Here is a tiny trained network, its code and every weight. The questions are about switching its units off for an input and a target symbol, where a switched-off unit gives its printed mean instead of its output.

import numpy as np


def w(rows, s, z=0):
    codes = np.array(rows[::2]) - 128.0
    scale = np.full(codes.shape[1], s)
    scale[-1] = z or s
    return codes * scale


def f(y):
    return np.maximum(y, 0)


def softmax(a):
    e = np.exp(a - a.max(-1, keepdims=True))
    return e / e.sum(-1, keepdims=True)


def log_softmax(a):
    a = a - a.max(-1, keepdims=True)
    return a - np.log(np.exp(a).sum(-1, keepdims=True))


def net(x, mask):
    ids = ['ΣΩαβεη'.index(c) for c in x.split()]
    T = len(ids)
    res = E[ids] + P[:T]
    u = 0
    for l in range(2):
        q, k, v = (res @ M[l].T for M in (Q, K, V))
        z = softmax(np.where(np.tri(T) > 0, q @ k.T / 2**0.5, -1e9)) @ v
        res = res + np.where(mask[u], z, O[l][:, -1]) @ O[l][:, :-1]
        u += 1
        y = f(res @ A[l][:, :-1].T + A[l][:, -1])
        res = res + np.where(mask[u : u + 8], y, B[l][:, -1]) @ B[l][:, :-1]
        u += 8
    return log_softmax(res[-1] @ U[:, :-1].T + U[:, -1])


Q, K, V, O, A, B = {}, {}, {}, {}, {}, {}
E = w([
[195,116,203,66],'Σ',
[148,85,193,176],'Ω',
[173,96,194,146],'α',
[178,117,242,151],'β',
[205,254,157,176],'ε',
[221,108,52,193],'η',
],0.0065)
P = w([
[140,112,95,118],'0',
[108,170,94,115],'1',
[86,206,107,136],'2',
[67,181,113,173],'3',
[85,165,123,188],'4',
[130,158,124,183],'5',
[157,158,123,180],'6',
[178,151,114,179],'7',
[195,150,111,180],'8',
[211,145,117,184],'9',
[212,139,122,197],'10',
[227,133,120,190],'11',
[254,127,117,182],'12',
],0.0077)
Q[0] = w([
[4,116,96,132],'0.h1',
[115,51,87,97],'0.h1',
],0.035)
K[0] = w([
[4,147,72,27],'0.h1',
[148,85,237,5],'0.h1',
],0.02)
V[0] = w([
[126,72,47,203],'0.h1',
[172,254,132,179],'0.h1',
],0.018)
O[0] = w([
[10,40,91,175,154],'0.h1',
[81,185,180,15,254],'0.h1',
],0.012,0.016)
A[0] = w([
[144,135,233,210,145],'0.n1',
[174,152,26,107,119],'0.n2',
[133,101,124,194,162],'0.n3',
[199,158,2,98,96],'0.n4',
[172,162,197,153,179],'0.n5',
[102,203,94,141,118],'0.n6',
[244,104,110,122,106],'0.n7',
[42,133,137,152,252],'0.n8',
],0.012,0.0027)
B[0] = w([
[202,212,142,203,139],'0.n1',
[125,100,104,29,130],'0.n2',
[65,64,164,153,133],'0.n3',
[140,80,100,2,131],'0.n4',
[174,221,211,111,224],'0.n5',
[104,7,90,139,204],'0.n6',
[94,152,12,118,135],'0.n7',
[187,85,111,50,254],'0.n8',
],0.014,0.0092)
Q[1] = w([
[177,122,164,81],'1.h1',
[8,177,85,205],'1.h1',
],0.017)
K[1] = w([
[176,115,52,201],'1.h1',
[6,184,254,35],'1.h1',
],0.011)
V[1] = w([
[108,229,23,108],'1.h1',
[208,115,125,8],'1.h1',
],0.012)
O[1] = w([
[227,19,147,47,165],'1.h1',
[102,71,254,161,254],'1.h1',
],0.0083,0.021)
A[1] = w([
[252,75,110,98,77],'1.n1',
[232,203,151,181,23],'1.n2',
[32,107,55,160,148],'1.n3',
[57,190,1,103,94],'1.n4',
[203,158,91,137,87],'1.n5',
[43,147,120,45,144],'1.n6',
[90,193,64,70,253],'1.n7',
[174,201,35,72,139],'1.n8',
],0.008,0.0028)
B[1] = w([
[153,214,53,185,251],'1.n1',
[224,108,77,115,149],'1.n2',
[101,131,6,159,149],'1.n3',
[197,131,244,147,175],'1.n4',
[141,98,89,128,135],'1.n5',
[52,129,70,90,227],'1.n6',
[95,53,136,198,186],'1.n7',
[124,49,197,146,169],'1.n8',
],0.013,0.017)
U = w([
[195,164,165,185,83],'Σ',
[134,131,183,252,5],'Ω',
[141,8,65,106,235],'α',
[156,196,72,90,116],'β',
[108,169,209,79,172],'ε',
[86,236,113,214,146],'η',
],0.0033,0.0027)

Each question gives the input, a string of symbols that net reads in full, and the target symbol t.
The units are the heads (2 rows each of Q, K, V and O) and the neurons (one row each of A and B). Each row of codes is followed by its name. A weight is (code - 128) times the scale printed after its matrix; where a second scale follows, it is the last column's (O, A, B and U).
mask holds one flag per unit, layer by layer, with each layer's heads first. A switched-off unit (its flag False) gives its mean, the last column of its rows in O or B, instead of its output. The means were averaged over made-up inputs and are rounded, as every weight is.
A unit's drop is (log p(t) with every unit on - log p(t) with that unit switched off) / (log p(t) with every unit on - log p(t) with every unit switched off).
The circuit of an input: a set's keep is (log p(t) with only the set's units on - log p(t) with every unit switched off) / (log p(t) with every unit on - log p(t) with every unit switched off). Starting from the 12 units with the biggest drops (on a tie, the unit counted first), units are removed one at a time, each time the one whose removal leaves the highest keep (on an exact tie, the one counted first), for as long as the keep stays at least 0.8.
units of the circuit, in order: the units of the circuit, biggest drop first
most important unit: the unit with the biggest drop
top k neurons: the k neurons with the biggest drops, biggest first
top k neurons in layer l: the k neurons of layer l with the biggest drops, biggest first
input Σ Ω ε ε Σ β η ε η ε, target α: units of the circuit, in order : [0.h1 0.n5]
input η Σ Ω α η β Ω Ω Ω ε α, target η: most important unit : 1.h1
input η α Ω β Ω α η α α, target η: units of the circuit, in order : [0.h1 1.h1]
input α ε ε η η ε Σ, target α: top 2 neurons : [0.n8 0.n7]
input η η η η ε α Ω η Ω β, target η: top 2 neurons in layer 0 : [0.n3 0.n8]
input η α ε ε β Ω ε ε ε β Σ, target η: units of the circuit, in order : [1.h1 0.h1 0.n3]
input α Ω η Σ Ω β, target α: top 2 neurons : [0.n8 0.n7]
input Ω Ω Ω Σ, target Ω: top 3 neurons in layer 0 : [0.n3 0.n8 0.n5]
input Ω Ω Σ ε α ε α β Σ Ω α ε β, target Ω: top 2 neurons in layer 1 : [1.n7 1.n8]
input β Ω β Ω β β η, target β: top 3 neurons : [0.n8 1.n1 0.n7]
input Ω ε ε ε ε α Ω α β, target Σ: units of the circuit, in order : [0.h1 0.n1 1.n6]
input Ω η Ω β Ω ε Ω α ε ε, target Ω: top 3 neurons : [1.n7 0.n3 0.n8]
input Σ α α Σ α Ω, target Σ: top 2 neurons : [1.n1 0.n7]
input Ω α ε Σ α Σ Σ β Ω η η Ω, target α: units of the circuit, in order : [0.h1 0.n8]
input Ω ε β Ω ε ε Ω Ω, target Ω: most important unit : 1.h1
input Σ η Σ Σ Σ β ε ε Ω Σ β α, target Σ: top 3 neurons : [0.n7 1.n1 0.n1]
input β α ε, target β: top 2 neurons in layer 0 : [0.n7 0.n8]
input β η Σ α Ω ε ε α α Ω α, target β: top 3 neurons : [0.n7 0.n1 0.n8]
input η ε ε β α η η, target η: top 4 neurons : [0.n3 0.n8 1.n3 1.n8]
input β ε ε Σ α α β Σ ε Σ Ω, target β: top 4 neurons : [0.n8 0.n7 1.n1 0.n1]
input Ω ε ε ε β ε ε Σ η β, target α: top 3 neurons in layer 0 : [0.n8 0.n5 0.n1]
input α α β β ε β ε Ω η, target α: top 2 neurons : [0.n8 0.n5]
input β α Ω, target β: top 3 neurons : [0.n8 0.n7 0.n1]
input α α Σ β, target Σ: top 2 neurons in layer 0 : [0.n1 0.n5]
input α β η η η η α α α, target α: top 2 neurons : [0.n8 0.n7]
input β ε η ε ε β ε ε η ε β α α, target β: top 4 neurons in layer 0 : [0.n8 0.n7 0.n1 0.n6]
input α Ω η β Ω, target α: units of the circuit, in order : [0.h1 0.n8 0.n5]
